Each row, then roughly how far along a hidden order it lies, from 0 to 12
In the rows, zero is written as 128.
[141 145 164 133 135 122 141 135  73 139 127 124  43 113 130 109 154  95
 118 141 149 108 114 159 139 139 168 134 137 125 145 155 133 120 126 133
 104 147 122 136 189  66  92] => 9
[ 94 127  97 131 158 125 149 118 142 145 138 151 134 148 120  88 128 135
 111 123 156 121 112 136 142 109 126  66 152  80 144 131 146 147  83 103
 104 121 174  94 104 150 113] => 3
[119 128 105 139 154 153 135 125 111 136 111 126 117 102 140 123 145 136
 135 116 189 131 101 138 119 129 146 117 151 117 114 127 103 114 101 164
 124 109 113 138 153 151 185] => 8
[143 155 162 124 100 141 109 121 136 107 116 123  69 122 171 125 119 110
 119  99 119  81 125 125 113 131 139 155 128 183 156  67 127 105 229 145
 172 106 140 141 168 101 210] => 12
[ 77  49 132 123 107 137 144 148  94 126 115 113  32 129  58 114 186 111
 147 108 204 105 111 149 140 134 170 185 159 118 179 171 101 129 208 165
 125 155 117 152 123  44 223] => 5
[153  79 186 146  89 164 134 167 156 140  98 102  98 121 137 102 106  95
 110 151 135 109 164 103 119 129 133 170 135 172 118  95 164 124 231 133
 177  91 139 123 221 116 186] => 10
[ 91  82 130 151 129 134 142 140 180 165 118 103 156 140 130 192 115 172
 137 147 100 138 106  90 102 142  80 128 135 109 100 161 152 128 190 114
 181  92 115 104 154 243 191] => 6
[184 125 191 128 110 105 137 119 123 113 108 111  88  72 153 132 148 103
 139 117 147 116 110 133 122 126 140 114 131 169 135  55 104 127 210 180
  76 146 131 166 149  82 250] => 12
[119 140 175 120 143 144 114 128 128 112 125 104 120 135 169 130 147 172
 132 164 120 100 122 126 109  89  92 165 109 151 138  69 144 128 255 184
 181  94 149 110 166 130  94] => 9
[126 103 137 131 141 138 122 116 112 146 120 135  44 111 127  99 150  83
 117 117 141 123 103 121 135 151 147 152 110 154 139 151 148 127 142 158
  94 120 104 187 156  70 180] => 11
[115  94  93 130 116 127 107 131 120 141 119 138  97 118 118 114 114 143
 128 108 142 151 141 116 144 124 150 130 171 113 118 160 113 130 173 140
 142 121 140 102 190 163 122] => 6
[128 156 124 127 177  95 130  97 163 122 153 146 120 143  80  90 169 153
 132 138 109 123 115 157 129  77  78  73 144  58 160 135 132 142 130 129
 128 122 151  62  58 152  83] => 0
[128 114 139 125 116 133 115 119 132 113 135 131 137 133 102 112 137 183
 125  86 138 123 109 133 135 139 116 132 136 125 149 126 126 137 191 143
 110 124 130  83 172 130 104] => 8
[124  89 107 144 113 154 138 141 156 118 127 113 114 151  63 159 140 104
 150 155 123 134 107 105 128 161  94 113 128 146  99 128 167 138 187  93
 152  88 131 154 157 165 239] => 6
[ 72  93  75 127  92 109 171 147 134 147 135 106 143 173  70 147 145 102
 171 126 152 115 142 120 130 146 129 187 132  83 153 220 109 148 129  89
 132 133 143  86 108 194 103] => 0
[156  93 149 136 108 132 138 121  80 132 126 116  97 114  92 113 145 151
 110 174 149 143 110 139 128 109 123 116 135 102 159 161 129 186 174 160
 129 126 124 152 140  98 208] => 7

Next part:
[154 171 128 243 165 126 149 108 133 115 145 163 122 134 133  78] => 7
[117 175 132 167 134 106 108  99 145 124 129 179 121 137 147  78] => 7
[129 107 151  92 137 168 118  99 117  82 219  83 128 128  94 137] => 1
[ 94 163 124 253 145  88 136 142 123 120  68 145 130 136 126  89] => 9
[115 112 141  84 125 145 128 107 143 130 191 130 126 121 118 117] => 4
[140  96 148 180 121 158 123 136 119 121  98 108 136 137 113 150] => 5
[117 179 125 180 146  85 131 125 136 133 135 139 125 131 126  82] => 8
[149 171 117 138 117  83 118 118 123 137 102 135 136 136 148  94] => 10
[167 135 124 159 156 150 130 112 134 128 121 168 120 134 141 107] => 8
[196 167 117 174 143 127 148 110 109 140 139 108 140 140 160 117] => 12
[111 118 145 185 134 152 129 108 128  88 159 158 126 127 101 126] => 0
[147  88 139 120 105 149 135 143 118 141 123  62 139 130 125 155] => 8
[118 153 134 135 141 118 108 131  92  83 129  51 133 142 106 124] => 7
[161 180 119 135 128 115 119  91 126 124 134 154 127 138 158 101] => 9
[146 134 137 148 106 139 142 155 111 142 103 109 149 132 133 175] => 8
[ 98 158 138  80 149 122  89 131 138 129 139 157 121 133 128 119] => 6
[140 185 125 179 127  77 120 116 127 136 112 141 135 138 141  81] => 9
[163 122 127 142 137 144 121 116 147 157  93 197 125 135 154 107] => 9
[143 155 163 186 152 178  95 170  85 106  65 173 153 151  97 233] => 3
[102 127 140 204 122 129 148 100 152 118 168 184 125 121 122  93] => 2
[146 181 131 251 163 115 149 107 131 113 157 148 125 136 127  69] => 7
[196 198 123 220 132 119 139  79 117 122 136 151 137 146 169  83] => 10
[171 135 113 128 146 125 145 132 114 150 137  79 133 132 150 124] => 12
[ 85 116 113 140 106  87 138 103 131  91 138  68 113 121 119  67] => 6
[152 178 114 143 116  92 121 132 118 142  74 163 139 135 157 119] => 10
[131 173 101 152 108  82 139 151 133 155  37 223 135 124 170 133] => 10
[135 125 122  86  94 119 149 102 111  93 183  32 131 122 125 114] => 7
[125 160 121 148 131  78 125 111 138 135 146 104 124 130 130  67] => 9
[159 142 123 170 149 144 125 128 142 151  76 225 124 134 152 123] => 8
[159 115 150 255 113 148 142 124 122 128  97 111 145 142 129 127] => 6
[ 73  80 125 203 113 127 139 136 161 129  73 216 113 114 115 123] => 1
[138 173 124 156 127 108 114  86 138 121 137 160 121 138 155  75] => 8
[184 175 112 143 137 122 140 111 115 141 128 141 135 137 164 125] => 11
[106 176 121  72 113 115 124 149  96  96 112 124 139 127 117 179] => 6
[144 133 131 112  99 132 148 139 110 129 136  78 145 127 133 159] => 8
[151 105 134  91 123 140 116 113 151 166 128 154 127 130 145 109] => 9
[139 159 115 198 150 109 147 158 120 162  82 145 136 135 146 132] => 12
[174 168 115 180 118 112 146 127 109 124  92 135 141 135 164 124] => 10
[135 156 124 228 153 109 139 155 114 145  85 129 138 140 137 119] => 11
[125 109 139  94 120 136 126 108 149 147 174 139 127 124 130 106] => 6
[139 159 128 165  97 117 157 130 112 115 128 115 145 128 138 138] => 8
[153 237 147 255 154  93 160 124 110 116  48 205 156 163 149  56] => 10
[112 108 145 189 132 154 124 116 127  91 136 162 126 128 100 137] => 0
[129 173 127 202 153 100 141 114 134 120 162 125 122 132 124  71] => 7
[108 156 122 154 109 100 136 110 111  80 135  92 128 129 120 102] => 6
[137 105 137  40 124 147 110 118 144 157 162 122 127 126 133 126] => 8
[162 172 128 209 169 146 135 125 125 121 120 192 127 138 134 119] => 7
[180 123 139 115 136 156 110 110 134 151 124 150 133 141 146 115] => 9
[112 155 147 218 153 119 116 105 148 123 156 164 123 138 134  66] => 5
